Below is a small trained network, with its code and all its weights. Each question gives an input and a target symbol and asks what happens when units are switched off, that is, made to give their printed mean instead of their output.

import numpy as np


def w(rows, s, z=0):
    codes = np.array(rows[::2]) - 128.0
    scale = np.full(codes.shape[1], s)
    scale[-1] = z or s
    return codes * scale


def norm(h):
    return h / np.sqrt((h * h).mean(-1, keepdims=True) + 1e-5)


def f(y):
    return np.maximum(y, 0)


def softmax(a):
    e = np.exp(a - a.max(-1, keepdims=True))
    return e / e.sum(-1, keepdims=True)


def log_softmax(a):
    a = a - a.max(-1, keepdims=True)
    return a - np.log(np.exp(a).sum(-1, keepdims=True))


def net(x, mask):
    ids = ['αβγδεζηθλμξπστφ'.index(c) for c in x.split()]
    T = len(ids)
    res = E[ids] + P[:T]
    r = norm(res)
    for j in range(2):
        rows = slice(2 * j, 2 * j + 2)
        q, k, v = (r @ M[0][rows].T for M in (Q, K, V))
        z = softmax(np.where(np.tri(T) > 0, q @ k.T / 2**0.5, -1e9)) @ v
        o = O[0][rows]
        res = res + np.where(mask[j], z, o[:, -1]) @ o[:, :-1]
    y = f(norm(res) @ A[0][:, :-1].T + A[0][:, -1])
    res = res + np.where(mask[2:14], y, B[0][:, -1]) @ B[0][:, :-1]
    return log_softmax(norm(res)[-1] @ U[:, :-1].T + U[:, -1])


Q, K, V, O, A, B = {}, {}, {}, {}, {}, {}
E = w([
[153,122,131,96,147,174,71,129,126,71],'α',
[173,138,116,138,159,125,89,133,186,147],'β',
[132,157,136,218,131,126,112,132,95,165],'γ',
[97,153,121,112,104,144,82,115,116,85],'δ',
[189,151,120,177,106,55,81,130,133,87],'ε',
[73,125,126,90,159,88,98,153,181,122],'ζ',
[148,193,131,126,35,124,61,133,170,84],'η',
[125,138,91,150,167,70,108,65,143,4],'θ',
[139,160,136,131,86,60,137,72,218,80],'λ',
[145,111,80,157,130,107,131,152,158,71],'μ',
[133,127,218,64,92,20,218,182,42,9],'ξ',
[125,191,88,135,122,163,108,146,142,118],'π',
[176,175,142,163,150,167,145,156,181,71],'σ',
[161,142,95,164,76,150,92,85,147,86],'τ',
[112,173,176,160,92,106,81,110,172,153],'φ',
],0.012)
P = w([
[98,59,164,92,135,152,197,141,79,177],'0',
[66,32,130,220,98,137,104,198,151,119],'1',
[78,44,139,212,106,141,85,194,132,119],'2',
[81,54,141,212,113,133,76,201,133,120],'3',
[97,62,137,213,102,137,81,209,144,116],'4',
[95,66,146,198,106,137,74,209,141,117],'5',
[90,56,148,208,112,133,70,208,147,107],'6',
[92,65,154,215,115,135,65,210,151,105],'7',
[87,67,140,219,118,143,57,216,164,105],'8',
[92,63,142,228,123,132,51,228,168,107],'9',
[103,62,142,255,126,135,39,222,165,107],'10',
],0.0053)
Q[0] = w([
[89,159,123,93,130,85,161,163,56,102],'H0',
[91,90,145,238,93,106,44,209,145,70],'H0',
[124,130,113,254,105,111,22,171,162,77],'H1',
[129,162,109,93,181,158,159,63,149,212],'H1',
],0.0089)
K[0] = w([
[85,117,112,134,111,69,104,158,170,137],'H0',
[158,118,185,2,79,65,230,115,43,163],'H0',
[142,123,148,40,110,108,199,91,37,145],'H1',
[40,100,88,164,113,151,5,131,141,123],'H1',
],0.0086)
V[0] = w([
[114,53,69,36,232,147,146,126,131,62],'H0',
[213,150,44,180,104,192,151,136,78,63],'H0',
[8,167,145,46,50,207,124,144,88,142],'H1',
[142,115,119,81,80,64,91,2,134,40],'H1',
],0.0077)
O[0] = w([
[134,194,93,94,166,88,105,47,149,70,2],'H0',
[42,123,62,128,254,133,111,156,102,143,89],'H0',
[175,157,185,101,196,107,140,181,205,178,194],'H1',
[126,83,90,123,180,127,59,19,170,148,167],'H1',
],0.0099,0.0057)
A[0] = w([
[184,254,100,113,213,145,114,126,168,157,37],'N0',
[181,132,192,118,155,141,117,151,181,180,99],'N1',
[73,166,95,167,239,155,178,137,122,59,180],'N2',
[134,172,157,94,199,98,77,123,133,63,100],'N3',
[92,166,90,170,201,71,108,83,152,145,126],'N4',
[46,164,86,158,75,167,215,253,30,91,2],'N5',
[130,63,120,172,76,162,105,78,130,150,91],'N6',
[150,71,191,212,140,163,160,232,115,247,71],'N7',
[178,55,182,157,149,164,132,81,156,127,74],'N8',
[108,107,134,122,19,162,161,61,37,103,90],'N9',
[198,196,139,154,137,143,123,86,84,112,155],'N10',
[148,123,68,102,251,158,86,111,116,215,108],'N11',
],0.0094,0.0058)
B[0] = w([
[167,158,19,83,111,136,194,103,104,237,155],'N0',
[115,117,182,146,192,114,35,151,60,63,210],'N1',
[105,202,181,109,55,168,56,192,135,127,186],'N2',
[122,67,70,182,142,123,105,174,76,139,169],'N3',
[114,143,179,138,41,150,209,140,106,148,190],'N4',
[120,122,206,112,205,86,108,1,137,198,184],'N5',
[166,132,101,51,148,197,137,141,87,174,178],'N6',
[136,143,15,156,135,195,161,78,130,55,249],'N7',
[152,173,188,79,188,163,157,139,102,109,172],'N8',
[109,85,105,27,159,110,178,233,139,137,173],'N9',
[90,106,103,136,159,85,185,98,106,118,149],'N10',
[119,73,146,151,104,46,180,133,239,110,187],'N11',
],0.009,0.011)
U = w([
[145,54,116,176,254,161,93,118,158,35,44],'α',
[239,105,143,116,202,64,127,156,196,206,53],'β',
[75,124,137,212,173,161,252,81,82,137,48],'γ',
[72,48,62,119,127,167,85,183,41,187,50],'δ',
[194,108,95,221,151,44,116,109,56,152,172],'ε',
[62,59,147,181,120,103,115,183,211,164,199],'ζ',
[144,122,54,145,92,89,34,39,164,63,250],'η',
[37,206,97,169,66,121,127,155,83,31,70],'θ',
[191,194,175,103,69,64,144,71,209,60,103],'λ',
[209,94,158,158,65,180,165,218,137,114,134],'μ',
[97,104,185,34,121,70,224,162,77,99,92],'ξ',
[145,191,31,110,80,79,179,145,148,179,250],'π',
[117,212,100,126,214,143,141,251,78,134,35],'σ',
[214,88,124,35,144,168,123,29,151,166,88],'τ',
[89,154,231,143,155,126,77,81,89,167,228],'φ',
],0.0099,0.0022)

Each question gives the input, a string of symbols that net reads in full, and the target symbol t.
The units are the heads (2 rows each of Q, K, V and O) and the neurons (one row each of A and B). Each row of codes is followed by its name. A weight is (code - 128) times the scale printed after its matrix; where a second scale follows, it is the last column's (O, A, B and U).
mask holds one flag per unit, heads first, then neurons. A switched-off unit (its flag False) gives its mean, the last column of its rows in O or B, instead of its output. The means were averaged over made-up inputs and are rounded, as every weight is.
A unit's drop is (log p(t) with every unit on - log p(t) with that unit switched off) / (log p(t) with every unit on - log p(t) with every unit switched off).
The circuit of an input: a set's keep is (log p(t) with only the set's units on - log p(t) with every unit switched off) / (log p(t) with every unit on - log p(t) with every unit switched off). Starting from the 12 units with the biggest drops (on a tie, the unit counted first), units are removed one at a time, each time the one whose removal leaves the highest keep (on an exact tie, the one counted first), for as long as the keep stays at least 0.8.
units of the circuit, in order: the units of the circuit, biggest drop first
k most important neurons: the k neurons with the biggest drops, biggest first
heads that matter: for each layer, one digit per head in row order, 1 if its drop is at least 0.15 and else 0, layers parted by /
input τ σ η τ ξ σ τ σ φ τ φ, target φ: units of the circuit, in order	[H0; N7; N11]
input η φ ε, target α: units of the circuit, in order	[H1; N7; N1]
input τ λ η, target ζ: heads that matter	10
input π η φ σ φ τ ζ, target σ: units of the circuit, in order	[H1; H0]
input θ δ θ ε τ, target η: units of the circuit, in order	[H1]
input γ τ η μ, target γ: heads that matter	01
input δ μ ε τ ξ φ φ η, target η: units of the circuit, in order	[H0; H1]
input η σ ε τ φ μ η τ φ β, target α: heads that matter	11
input ξ η φ τ σ μ φ φ λ, target λ: 2 most important neurons	[N7; N4]
input φ γ φ ξ δ ε γ τ ζ γ π, target π: heads that matter	10
input φ π σ β, target μ: heads that matter	10
input σ λ θ φ π β η δ, target φ: units of the circuit, in order	[H1; N5]
input π μ τ φ φ η δ ξ θ, target θ: heads that matter	10
input ε η α ε τ η φ π φ β, target δ: heads that matter	01
input ξ β τ τ τ ε φ η η, target η: heads that matter	10
input ζ α ε φ φ, target λ: heads that matter	10
input σ π δ ζ δ τ π τ θ, target φ: heads that matter	01
input τ ζ ε θ φ λ, target ζ: heads that matter	11
input ε φ δ η ε, target δ: heads that matter	01
input ξ τ φ ξ γ η τ η ξ λ ε, target ε: heads that matter	10
input φ μ φ φ φ γ ε η ε λ α, target μ: units of the circuit, in order	[H0]
input β φ α τ ζ ζ η σ η, target ξ: units of the circuit, in order	[H1; N9; N5]
input ε γ ζ θ η δ, target δ: heads that matter	01
input τ τ α δ δ, target ζ: heads that matter	10
input β ε ε φ σ λ φ φ φ π, target ξ: 2 most important neurons	[N9; N5]
input η φ δ θ δ φ ζ δ π, target α: units of the circuit, in order	[H1; N1]
input η η σ σ δ ε π φ, target α: units of the circuit, in order	[N7; N1]
input ξ τ τ, target τ: most important neuron	[N7]
input η φ ε δ ζ φ α φ σ ζ, target α: 2 most important neurons	[N7; N1]
input τ φ λ σ π, target ζ: most important neuron	[N11]
